Below is a small trained network, with its code and all its weights. Each question gives an input and a class and asks what happens when units are switched off, that is, made to give their printed mean instead of their output.

import numpy as np


def w(rows, s, z=0):
    codes = np.array(rows[::2]) - 128.0
    scale = np.full(codes.shape[1], s)
    scale[-1] = z or s
    return codes * scale


def f(y):
    return y / 2 * (1 + np.tanh(0.7978845608 * (y + 0.044715 * y**3)))


def log_softmax(a):
    a = a - a.max(-1, keepdims=True)
    return a - np.log(np.exp(a).sum(-1, keepdims=True))


def net(x, mask):
    res = np.array(x, float).reshape(1, 5) / 4 @ E
    y = f(res @ A[0][:, :-1].T + A[0][:, -1])
    res = res + np.where(mask, y, B[0][:, -1]) @ B[0][:, :-1]
    return log_softmax(res[-1] @ U[:, :-1].T + U[:, -1])


A, B = {}, {}
E = w([
[213,126,214,120,56,131,167,193,98,167,179],'x0',
[255,157,66,149,132,135,156,84,134,189,91],'x1',
[124,38,69,61,111,100,121,182,193,185,126],'x2',
[83,166,118,184,128,80,159,117,164,198,223],'x3',
[107,186,81,49,122,54,129,146,52,126,135],'x4',
],0.0088)
A[0] = w([
[113,186,153,187,135,216,179,85,49,72,138,4],'neuron 1',
[43,66,163,127,108,86,111,226,187,55,138,113],'neuron 2',
[127,105,179,239,147,166,141,139,215,127,96,140],'neuron 3',
[127,157,116,193,169,88,102,149,143,172,200,115],'neuron 4',
[69,162,43,128,183,177,65,56,113,152,120,96],'neuron 5',
[128,14,86,28,121,136,116,160,180,187,98,113],'neuron 6',
[212,170,89,173,168,125,156,109,120,196,108,117],'neuron 7',
[132,252,184,203,115,154,103,96,44,67,80,48],'neuron 8',
[93,113,81,81,127,29,154,154,45,138,121,83],'neuron 9',
[169,60,112,35,127,183,121,144,117,83,71,155],'neuron 10',
[157,122,166,91,107,163,72,133,106,102,50,69],'neuron 11',
[205,149,18,119,107,119,175,116,163,178,76,166],'neuron 12',
[82,212,135,167,122,91,204,83,139,178,205,109],'neuron 13',
[160,138,211,110,120,132,156,188,94,172,148,86],'neuron 14',
[92,128,93,139,185,127,69,90,184,104,112,75],'neuron 15',
[77,128,116,151,154,142,158,77,184,111,55,87],'neuron 16',
[108,67,174,180,133,241,127,106,246,134,122,53],'neuron 17',
[61,135,157,88,142,150,28,204,107,73,184,81],'neuron 18',
[176,111,190,140,86,216,126,140,176,118,202,51],'neuron 19',
[16,111,214,114,136,152,130,142,102,131,170,86],'neuron 20',
[51,133,27,154,186,118,74,80,159,107,78,132],'neuron 21',
[83,135,78,144,126,112,101,80,141,101,98,60],'neuron 22',
[188,108,131,120,157,192,87,182,33,54,64,142],'neuron 23',
[159,220,204,85,17,176,156,192,129,151,151,71],'neuron 24',
[101,254,89,16,128,87,144,145,18,153,142,76],'neuron 25',
[119,154,120,154,174,63,132,177,234,196,211,111],'neuron 26',
[175,102,175,107,49,137,157,206,104,182,184,104],'neuron 27',
],0.0068,0.0018)
B[0] = w([
[48,145,46,185,34,111,108,191,216,197,176,200],'neuron 1',
[196,216,173,204,164,197,163,165,194,153,98,225],'neuron 2',
[147,88,47,75,60,132,198,107,79,30,89,221],'neuron 3',
[68,73,88,108,219,164,114,121,92,93,173,184],'neuron 4',
[160,66,205,112,119,67,111,89,109,184,130,214],'neuron 5',
[35,98,106,142,29,160,67,219,234,164,187,237],'neuron 6',
[172,157,143,179,196,166,133,100,170,145,86,215],'neuron 7',
[62,172,72,173,1,168,52,218,223,192,213,235],'neuron 8',
[153,160,71,132,68,131,195,140,127,78,76,202],'neuron 9',
[117,83,112,81,174,183,81,94,157,129,198,219],'neuron 10',
[59,53,83,47,221,130,86,74,91,85,136,189],'neuron 11',
[170,197,184,210,172,193,195,171,184,190,112,231],'neuron 12',
[125,51,87,43,184,183,83,48,99,112,192,217],'neuron 13',
[142,65,197,99,138,35,109,85,122,167,99,187],'neuron 14',
[153,91,190,132,115,26,121,110,145,145,59,194],'neuron 15',
[136,104,190,123,103,102,137,110,114,128,84,185],'neuron 16',
[165,92,44,47,40,97,240,151,74,68,64,236],'neuron 17',
[176,177,176,156,150,183,177,98,173,167,90,208],'neuron 18',
[147,101,135,109,100,76,167,87,116,111,84,192],'neuron 19',
[188,199,159,174,195,220,164,94,159,154,63,198],'neuron 20',
[126,113,212,128,111,70,89,117,178,126,145,254],'neuron 21',
[153,76,191,135,88,34,128,57,102,152,108,173],'neuron 22',
[70,87,140,95,210,167,73,33,136,93,174,235],'neuron 23',
[123,90,184,105,149,32,96,60,116,193,119,211],'neuron 24',
[189,134,60,59,46,148,228,107,92,50,55,242],'neuron 25',
[56,98,84,84,175,186,98,79,103,83,210,231],'neuron 26',
[130,95,169,136,100,83,88,56,161,159,118,223],'neuron 27',
],0.0061,0.0072)
U = w([
[129,108,198,126,125,3,105,92,126,149,116,125],'0',
[78,133,86,150,62,135,90,184,176,158,178,117],'1',
[145,125,78,96,84,117,202,118,93,57,82,116],'2',
[90,100,108,96,217,175,88,82,106,93,182,103],'3',
[162,181,166,182,192,183,162,124,153,155,91,112],'4',
[129,131,138,143,150,125,118,158,106,107,144,255],'5',
[107,132,123,173,188,70,101,210,22,119,101,13],'6',
],0.014,0.0086)

Each question gives the input, the list of numbers given to net, and the class t.
The units are the neurons (one row each of A and B). Each row of codes is followed by its name. A weight is (code - 128) times the scale printed after its matrix; where a second scale follows, it is the last column's (A, B and U).
mask holds one flag per neuron, in row order. A switched-off neuron (its flag False) gives its mean, the last column of its row in B, instead of its output. The means were averaged over made-up inputs and are rounded, as every weight is.
A unit's drop is (log p(t) with every unit on - log p(t) with that unit switched off) / (log p(t) with every unit on - log p(t) with every unit switched off).
The circuit of an input: a set's keep is (log p(t) with only the set's units on - log p(t) with every unit switched off) / (log p(t) with every unit on - log p(t) with every unit switched off). Starting from the 12 units with the biggest drops (on a tie, the unit counted first), units are removed one at a time, each time the one whose removal leaves the highest keep (on an exact tie, the one counted first), for as long as the keep stays at least 0.8.
circuit, biggest first: the units of the circuit, biggest drop first
k most important neurons: the k neurons with the biggest drops, biggest first
drop of u: that unit's drop, to one decimal
input [1,7,5,2,-8], class 2: circuit, biggest first : (neuron 17)
input [-5,4,-7,-2,-3], class 1: 2 most important neurons : (neuron 8; neuron 1)
input [-4,6,1,8,3], class 3: 2 most important neurons : (neuron 13; neuron 26)
input [1,-3,-6,-8,2], class 3: 2 most important neurons : (neuron 23; neuron 11)
input [0,-8,-3,7,1], class 4: 3 most important neurons : (neuron 20; neuron 2; neuron 18)
input [4,7,2,8,0], class 3: 2 most important neurons : (neuron 26; neuron 13)
input [6,6,2,3,-4], class 0: 2 most important neurons : (neuron 27; neuron 24)
input [1,-7,-6,1,-1], class 4: 4 most important neurons : (neuron 20; neuron 18; neuron 6; neuron 2)
input [-6,-4,2,5,-7], class 2: 2 most important neurons : (neuron 17; neuron 3)
input [-7,-2,7,3,-8], class 2: 3 most important neurons : (neuron 17; neuron 3; neuron 8)
input [4,8,-3,8,-1], class 3: 3 most important neurons : (neuron 13; neuron 26; neuron 4)
input [-4,4,5,-7,-5], class 3: 4 most important neurons : (neuron 10; neuron 8; neuron 11; neuron 23)
input [1,-7,2,4,6], class 4: circuit, biggest first : (neuron 2; neuron 20)
input [-5,-5,-7,8,-8], class 2: 3 most important neurons : (neuron 17; neuron 3; neuron 6)
input [3,5,5,-7,-3], class 3: circuit, biggest first : (neuron 10)
input [-1,3,2,-5,3], class 3: drop of neuron 23 : 0.1
input [-4,1,-4,-7,-8], class 2: drop of neuron 17 : 1.5
input [-6,3,-4,-6,6], class 0: drop of neuron 14 : -0.1
